Below are the code and all the weights of a small trained network. Each question names an input and a class and asks about switching units off, where a switched-off unit gives its printed mean instead of its output.

import numpy as np


def w(rows, s, z=0):
    codes = np.array(rows[::2]) - 128.0
    scale = np.full(codes.shape[1], s)
    scale[-1] = z or s
    return codes * scale


def f(y):
    return np.maximum(y, 0)


def log_softmax(a):
    a = a - a.max(-1, keepdims=True)
    return a - np.log(np.exp(a).sum(-1, keepdims=True))


def net(x, mask):
    res = np.array(x, float).reshape(1, 6) / 4 @ E
    y = f(res @ A[0][:, :-1].T + A[0][:, -1])
    res = res + np.where(mask, y, B[0][:, -1]) @ B[0][:, :-1]
    return log_softmax(res[-1] @ U[:, :-1].T + U[:, -1])


A, B = {}, {}
E = w([
[128,130,112,126,122,123],'x0',
[30,145,194,112,87,69],'x1',
[79,87,122,108,82,243],'x2',
[130,119,139,127,136,126],'x3',
[111,71,116,248,133,109],'x4',
[131,124,136,130,131,130],'x5',
],0.011)
A[0] = w([
[202,121,113,156,185,165,83],'N1',
[116,59,124,196,91,126,125],'N2',
[45,142,193,72,167,75,177],'N3',
[111,154,144,46,144,174,178],'N4',
[142,178,91,144,174,66,106],'N5',
[86,47,142,255,99,194,93],'N6',
[203,129,160,139,206,97,155],'N7',
[234,91,90,140,150,185,132],'N8',
[99,22,96,111,42,220,93],'N9',
[174,147,160,12,77,132,83],'N10',
[109,106,83,250,114,120,87],'N11',
[224,134,113,90,160,148,135],'N12',
[64,97,175,196,127,96,141],'N13',
[53,93,94,122,137,214,136],'N14',
[142,53,131,193,123,96,48],'N15',
[126,173,147,138,115,141,254],'N16',
[43,138,159,128,44,68,63],'N17',
[147,143,108,170,154,56,116],'N18',
[205,155,193,136,166,51,79],'N19',
[165,141,105,129,132,57,60],'N20',
],0.0096,0.0065)
B[0] = w([
[83,173,83,192,143,253,198],'N1',
[144,173,85,65,179,78,200],'N2',
[70,86,31,176,99,164,243],'N3',
[188,120,96,101,178,60,240],'N4',
[138,130,197,122,59,121,194],'N5',
[170,141,137,106,184,94,244],'N6',
[155,89,122,130,67,171,217],'N7',
[25,92,91,233,128,204,245],'N8',
[170,132,224,172,59,125,255],'N9',
[111,185,148,87,245,93,228],'N10',
[135,170,126,77,201,61,214],'N11',
[88,136,45,165,128,142,221],'N12',
[92,123,93,92,143,103,209],'N13',
[233,107,212,84,82,162,230],'N14',
[135,215,97,98,152,107,179],'N15',
[139,41,62,124,138,85,219],'N16',
[66,169,130,177,98,218,207],'N17',
[206,116,167,89,91,166,198],'N18',
[160,147,198,166,53,136,211],'N19',
[163,172,200,111,113,150,170],'N20',
],0.0062,0.0091)
U = w([
[178,122,179,103,62,137,74],'0',
[13,129,72,153,140,167,76],'1',
[137,156,100,59,248,91,90],'2',
[127,62,72,100,131,98,254],'3',
],0.011,0.0079)

Each question gives the input, the list of numbers given to net, and the class t.
The units are the neurons (one row each of A and B). Each row of codes is followed by its name. A weight is (code - 128) times the scale printed after its matrix; where a second scale follows, it is the last column's (A, B and U).
mask holds one flag per neuron, in row order. A switched-off neuron (its flag False) gives its mean, the last column of its row in B, instead of its output. The means were averaged over made-up inputs and are rounded, as every weight is.
A unit's drop is (log p(t) with every unit on - log p(t) with that unit switched off) / (log p(t) with every unit on - log p(t) with every unit switched off).
The circuit of an input: a set's keep is (log p(t) with only the set's units on - log p(t) with every unit switched off) / (log p(t) with every unit on - log p(t) with every unit switched off). Starting from the 12 units with the biggest drops (on a tie, the unit counted first), units are removed one at a time, each time the one whose removal leaves the highest keep (on an exact tie, the one counted first), for as long as the keep stays at least 0.8.
units of the circuit, in order: the units of the circuit, biggest drop first
top k neurons: the k neurons with the biggest drops, biggest first
drop when u is switched off: that unit's drop, to one decimal
input [6,6,-5,3,7,-8], class 2: units of the circuit, in order : (N11)
input [-2,-3,1,0,0,5], class 1: units of the circuit, in order : (N8 N4 N14)
input [-4,7,6,1,-8,3], class 2: top 2 neurons : (N10 N4)
input [-5,-8,-8,2,4,-4], class 0: top 2 neurons : (N18 N19)
input [-4,8,-4,-2,0,5], class 1: top 2 neurons : (N17 N3)
input [2,0,-5,-5,-5,-7], class 0: top 2 neurons : (N19 N5)
input [-3,-5,-2,-2,5,-7], class 1: top 2 neurons : (N8 N1)
input [-3,-4,-5,-1,-3,2], class 0: units of the circuit, in order : (N19 N7)
input [-6,-6,5,-3,-2,7], class 1: top 2 neurons : (N8 N1)
input [-1,-6,2,-3,3,-6], class 1: top 3 neurons : (N8 N1 N4)
input [-5,4,-6,1,6,-3], class 0: top 2 neurons : (N19 N18)
input [4,2,6,-3,-7,-5], class 2: top 2 neurons : (N10 N4)
input [-5,-8,7,8,-6,-4], class 1: top 3 neurons : (N8 N12 N1)
input [-2,8,-7,-6,-8,1], class 1: units of the circuit, in order : (N3)
input [7,-5,8,1,5,3], class 0: drop when N14 is switched off : 0.4
input [3,-3,4,1,8,4], class 2: drop when N11 is switched off : 0.1
input [4,-7,-7,-5,0,7], class 0: drop when N18 is switched off : 0.4
